Here is a tiny trained network, its code and every weight. The questions are about switching its units off for an input and a class, where a switched-off unit gives its printed mean instead of its output.

import numpy as np


def w(rows, s, z=0):
    codes = np.array(rows[::2]) - 128.0
    scale = np.full(codes.shape[1], s)
    scale[-1] = z or s
    return codes * scale


def f(y):
    return y / 2 * (1 + np.tanh(0.7978845608 * (y + 0.044715 * y**3)))


def log_softmax(a):
    a = a - a.max(-1, keepdims=True)
    return a - np.log(np.exp(a).sum(-1, keepdims=True))


def net(x, mask):
    res = np.array(x, float).reshape(1, 7) / 4 @ E
    y = f(res @ A[0][:, :-1].T + A[0][:, -1])
    res = res + np.where(mask, y, B[0][:, -1]) @ B[0][:, :-1]
    return log_softmax(res[-1] @ U[:, :-1].T + U[:, -1])


A, B = {}, {}
E = w([
[81,214,179,181,171,176],'x0',
[124,61,99,197,193,135],'x1',
[95,121,70,61,254,119],'x2',
[167,68,207,138,119,139],'x3',
[162,124,74,66,92,238],'x4',
[116,39,81,169,70,88],'x5',
[220,135,101,163,118,138],'x6',
],0.0062)
A[0] = w([
[92,159,187,110,184,100,106],'n0',
[123,114,166,124,91,54,153],'n1',
[187,178,166,144,169,163,124],'n2',
[116,159,188,147,138,97,252],'n3',
[80,214,105,204,158,113,102],'n4',
[114,74,29,149,218,102,140],'n5',
[132,73,122,199,87,3,108],'n6',
[144,165,52,22,86,107,81],'n7',
[34,116,176,58,247,134,118],'n8',
[133,85,149,175,117,32,101],'n9',
[226,177,149,133,174,149,106],'n10',
[133,158,176,88,143,143,191],'n11',
[151,137,79,170,155,116,90],'n12',
[146,149,133,44,91,96,180],'n13',
[104,212,127,168,150,118,119],'n14',
[132,54,149,158,38,180,177],'n15',
[147,53,41,118,139,134,142],'n16',
[113,92,199,134,144,117,208],'n17',
],0.012,0.0042)
B[0] = w([
[184,130,96,158,97,177,183],'n0',
[152,121,175,150,86,115,184],'n1',
[122,195,163,66,163,145,177],'n2',
[92,162,171,168,112,163,203],'n3',
[39,134,129,157,139,186,184],'n4',
[143,32,102,107,210,122,246],'n5',
[135,84,211,166,122,71,237],'n6',
[105,156,50,131,90,25,218],'n7',
[205,100,80,250,161,170,243],'n8',
[110,97,167,158,122,68,199],'n9',
[154,171,165,39,173,118,179],'n10',
[119,203,132,146,122,119,182],'n11',
[121,93,123,96,159,142,147],'n12',
[118,166,96,153,86,67,201],'n13',
[59,154,107,123,148,169,174],'n14',
[158,93,150,99,36,189,254],'n15',
[112,65,116,74,116,127,227],'n16',
[102,155,155,176,107,103,183],'n17',
],0.024,0.0074)
U = w([
[183,190,180,58,176,131,116],'0',
[132,11,86,68,187,123,170],'1',
[117,73,254,161,143,77,90],'2',
[108,133,183,134,76,143,255],'3',
[128,150,51,96,101,67,176],'4',
[175,75,128,78,39,178,3],'5',
[40,127,147,126,160,190,128],'6',
[218,150,108,177,178,168,76],'7',
],0.0088,0.0031)

Each question gives the input, the list of numbers given to net, and the class t.
The units are the neurons (one row each of A and B). Each row of codes is followed by its name. A weight is (code - 128) times the scale printed after its matrix; where a second scale follows, it is the last column's (A, B and U).
mask holds one flag per neuron, in row order. A switched-off neuron (its flag False) gives its mean, the last column of its row in B, instead of its output. The means were averaged over made-up inputs and are rounded, as every weight is.
A unit's drop is (log p(t) with every unit on - log p(t) with that unit switched off) / (log p(t) with every unit on - log p(t) with every unit switched off).
The circuit of an input: a set's keep is (log p(t) with only the set's units on - log p(t) with every unit switched off) / (log p(t) with every unit on - log p(t) with every unit switched off). Starting from the 12 units with the biggest drops (on a tie, the unit counted first), units are removed one at a time, each time the one whose removal leaves the highest keep (on an exact tie, the one counted first), for as long as the keep stays at least 0.8.
circuit, biggest first: the units of the circuit, biggest drop first
most important unit: the unit with the biggest drop
k most important neurons: the k neurons with the biggest drops, biggest first
drop when u is switched off: that unit's drop, to one decimal
input [-7,-6,-7,0,3,-1,-4], class 4: most important unit -> n7
input [2,-5,6,0,1,3,8], class 4: circuit, biggest first -> n7, n6
input [1,0,4,-3,-4,-2,5], class 6: circuit, biggest first -> n4, n14
input [6,-5,-4,5,-1,-5,-4], class 6: circuit, biggest first -> n14, n6
input [3,3,-3,2,4,-1,-3], class 5: 2 most important neurons -> n6, n4
input [8,6,-3,-1,-4,3,-1], class 6: 2 most important neurons -> n4, n14
input [-7,-6,5,4,5,6,1], class 4: 2 most important neurons -> n7, n13
input [2,-3,4,-5,4,1,-6], class 7: 2 most important neurons -> n8, n16
input [7,-8,6,-7,-7,6,-5], class 7: 2 most important neurons -> n8, n0
input [1,4,7,4,-4,7,2], class 1: 2 most important neurons -> n5, n16
input [2,1,8,8,8,-1,7], class 0: 2 most important neurons -> n10, n2
input [8,6,3,-8,-6,2,-1], class 6: 2 most important neurons -> n4, n14
input [5,6,6,-8,-3,-3,8], class 1: 2 most important neurons -> n5, n12
input [-6,7,-7,-7,1,2,8], class 1: circuit, biggest first -> n16
input [-2,0,4,-7,5,-8,-3], class 4: 3 most important neurons -> n7, n13, n3
input [1,-4,4,-6,-1,-5,7], class 0: 3 most important neurons -> n10, n2, n16
input [-1,-8,-5,1,-2,-1,-3], class 3: drop when n1 is switched off -> 0.0
input [-1,1,-4,-2,2,7,-3], class 5: drop when n17 is switched off -> 0.2
input [-7,-2,-1,-6,4,4,-7], class 4: drop when n17 is switched off -> 0.0
input [3,3,-7,-3,7,-4,2], class 0: drop when n10 is switched off -> 0.1
input [8,-5,2,-7,-5,6,-3], class 6: circuit, biggest first -> n4
